Below are the code and all the weights of a small trained network. Each question names an input and a class and asks about switching units off, where a switched-off unit gives its printed mean instead of its output.

import numpy as np


def w(rows, s, z=0):
    codes = np.array(rows[::2]) - 128.0
    scale = np.full(codes.shape[1], s)
    scale[-1] = z or s
    return codes * scale


def norm(h):
    return h / np.sqrt((h * h).mean(-1, keepdims=True) + 1e-5)


def f(y):
    return y / 2 * (1 + np.tanh(0.7978845608 * (y + 0.044715 * y**3)))


def log_softmax(a):
    a = a - a.max(-1, keepdims=True)
    return a - np.log(np.exp(a).sum(-1, keepdims=True))


def net(x, mask):
    res = np.array(x, float).reshape(1, 3) / 4 @ E
    u = 0
    for l in range(4):
        y = f(norm(res) @ A[l][:, :-1].T + A[l][:, -1])
        res = res + np.where(mask[u : u + 5], y, B[l][:, -1]) @ B[l][:, :-1]
        u += 5
    return log_softmax(norm(res)[-1] @ U[:, :-1].T + U[:, -1])


A, B = {}, {}
E = w([
[89,2,216,79,126,233,178,112,87],'x0',
[128,221,177,157,243,144,236,188,103],'x1',
[39,175,124,4,211,77,44,40,79],'x2',
],0.0019)
A[0] = w([
[63,117,98,110,19,151,56,17,112,158],'0.n1',
[110,194,237,97,196,92,102,196,91,210],'0.n2',
[126,115,139,127,118,142,120,199,85,5],'0.n3',
[67,212,193,152,159,168,198,171,132,127],'0.n4',
[129,5,209,52,156,202,177,113,98,118],'0.n5',
],0.0021,0.0022)
B[0] = w([
[114,143,102,166,144,152,147,249,48,224],'0.n1',
[80,76,101,176,99,111,75,198,134,253],'0.n2',
[184,96,9,4,155,117,226,2,170,57],'0.n3',
[153,70,86,131,57,128,72,95,41,193],'0.n4',
[18,180,221,175,63,138,182,41,128,229],'0.n5',
],0.0024,0.0014)
A[1] = w([
[146,161,87,162,131,116,93,172,146,173],'1.n1',
[112,162,121,16,195,119,100,35,113,120],'1.n2',
[128,57,72,81,39,127,60,67,193,124],'1.n3',
[130,189,165,138,255,130,220,146,115,97],'1.n4',
[166,128,101,105,122,142,113,74,118,6],'1.n5',
],0.0037,0.0023)
B[1] = w([
[85,96,172,123,118,175,157,57,110,251],'1.n1',
[187,73,173,128,186,87,128,167,175,220],'1.n2',
[131,166,112,172,144,139,110,205,40,215],'1.n3',
[138,100,58,142,41,140,3,186,51,232],'1.n4',
[150,147,115,109,83,96,93,211,141,54],'1.n5',
],0.0047,0.0017)
A[2] = w([
[152,234,52,173,128,69,94,104,169,102],'2.n1',
[165,110,75,86,54,94,104,152,82,54],'2.n2',
[178,119,90,6,175,101,104,149,185,84],'2.n3',
[158,254,56,128,110,84,121,113,195,7],'2.n4',
[163,108,136,153,42,175,155,143,179,116],'2.n5',
],0.0035,0.0016)
B[2] = w([
[60,8,234,82,91,252,204,121,92,222],'2.n1',
[162,183,115,194,156,158,194,222,62,131],'2.n2',
[130,136,169,128,193,82,140,149,174,94],'2.n3',
[92,35,252,138,56,240,219,126,138,130],'2.n4',
[125,156,144,79,234,87,76,121,160,249],'2.n5',
],0.004,0.0013)
A[3] = w([
[255,110,136,187,128,152,160,159,203,60],'3.n1',
[185,172,67,112,115,29,106,182,168,39],'3.n2',
[110,132,106,140,147,73,84,68,87,253],'3.n3',
[146,114,122,167,60,161,158,139,175,149],'3.n4',
[148,104,120,116,137,136,103,156,153,103],'3.n5',
],0.0044,0.0016)
B[3] = w([
[92,129,135,30,252,3,69,129,170,200],'3.n1',
[3,31,207,80,93,230,219,35,103,127],'3.n2',
[192,192,102,157,144,150,199,121,227,254],'3.n3',
[78,159,166,61,221,97,76,75,105,195],'3.n4',
[139,210,160,195,133,38,138,121,92,121],'3.n5',
],0.0032,0.0019)
U = w([
[118,115,168,97,254,42,66,145,175,177],'0',
[55,67,224,130,64,236,156,84,103,184],'1',
[153,153,52,196,88,157,56,220,21,170],'2',
[164,192,63,173,112,148,197,62,245,141],'3',
[172,122,87,75,54,109,158,125,153,18],'4',
[144,123,95,106,78,93,162,117,136,42],'5',
[181,120,103,87,46,74,182,119,139,2],'6',
],0.0085,0.0047)

Each question gives the input, the list of numbers given to net, and the class t.
The units are the neurons (one row each of A and B). Each row of codes is followed by its name. A weight is (code - 128) times the scale printed after its matrix; where a second scale follows, it is the last column's (A, B and U).
mask holds one flag per neuron, layer by layer. A switched-off neuron (its flag False) gives its mean, the last column of its row in B, instead of its output. The means were averaged over made-up inputs and are rounded, as every weight is.
A unit's drop is (log p(t) with every unit on - log p(t) with that unit switched off) / (log p(t) with every unit on - log p(t) with every unit switched off).
The circuit of an input: a set's keep is (log p(t) with only the set's units on - log p(t) with every unit switched off) / (log p(t) with every unit on - log p(t) with every unit switched off). Starting from the 12 units with the biggest drops (on a tie, the unit counted first), units are removed one at a time, each time the one whose removal leaves the highest keep (on an exact tie, the one counted first), for as long as the keep stays at least 0.8.
circuit, biggest first: the units of the circuit, biggest drop first
most important unit: the unit with the biggest drop
k most important neurons: the k neurons with the biggest drops, biggest first
k most important neurons of layer l: the k neurons of layer l with the biggest drops, biggest first
drop of u: that unit's drop, to one decimal
input [0,0,-3], class 3: 2 most important neurons -> (2.n5; 1.n2)
input [-6,4,5], class 1: circuit, biggest first -> (2.n1; 2.n4)
input [1,-5,-5], class 0: circuit, biggest first -> (3.n1; 2.n5)
input [1,-8,6], class 2: most important unit -> 1.n3
input [-7,-7,-4], class 1: 3 most important neurons -> (2.n1; 1.n4; 2.n4)
input [-7,6,6], class 1: circuit, biggest first -> (2.n4; 2.n1)
input [-4,5,0], class 2: 3 most important neurons -> (1.n4; 1.n1; 3.n2)
input [6,-3,8], class 0: 3 most important neurons -> (1.n2; 2.n1; 1.n1)
input [-3,-1,3], class 3: 2 most important neurons of layer 3 -> (3.n3; 3.n1)
input [-2,-3,2], class 3: 2 most important neurons -> (1.n1; 1.n4)
input [-6,-7,4], class 2: 2 most important neurons of layer 3 -> (3.n2; 3.n4)
input [-2,4,-5], class 0: 2 most important neurons -> (3.n1; 1.n3)
input [6,-3,-7], class 0: 3 most important neurons -> (2.n1; 1.n1; 3.n1)
input [2,-5,-5], class 0: most important neuron -> (1.n4)
input [-6,7,4], class 2: 3 most important neurons -> (1.n4; 0.n5; 3.n2)
input [3,-5,-5], class 0: 3 most important neurons -> (1.n4; 3.n1; 0.n4)
input [1,7,6], class 2: 3 most important neurons -> (1.n4; 3.n1; 2.n5)
input [7,3,8], class 0: 2 most important neurons -> (1.n2; 2.n1)
input [-8,-1,-8], class 0: 4 most important neurons -> (3.n1; 2.n5; 3.n4; 0.n5)
input [-7,-1,-7], class 0: most important neuron of layer 1 -> (1.n1)
input [-3,-3,2], class 3: 2 most important neurons of layer 1 -> (1.n1; 1.n4)
input [-6,2,5], class 1: 2 most important neurons of layer 2 -> (2.n1; 2.n4)
input [2,3,-1], class 3: 2 most important neurons of layer 0 -> (0.n4; 0.n1)
input [-7,6,1], class 1: drop of 2.n1 -> 0.5
input [3,8,-2], class 2: drop of 1.n4 -> 0.1
input [-3,-1,1], class 3: drop of 1.n1 -> 1.4
input [-4,0,-2], class 1: most important unit -> 1.n2
input [-3,-1,-1], class 3: drop of 1.n1 -> 1.5
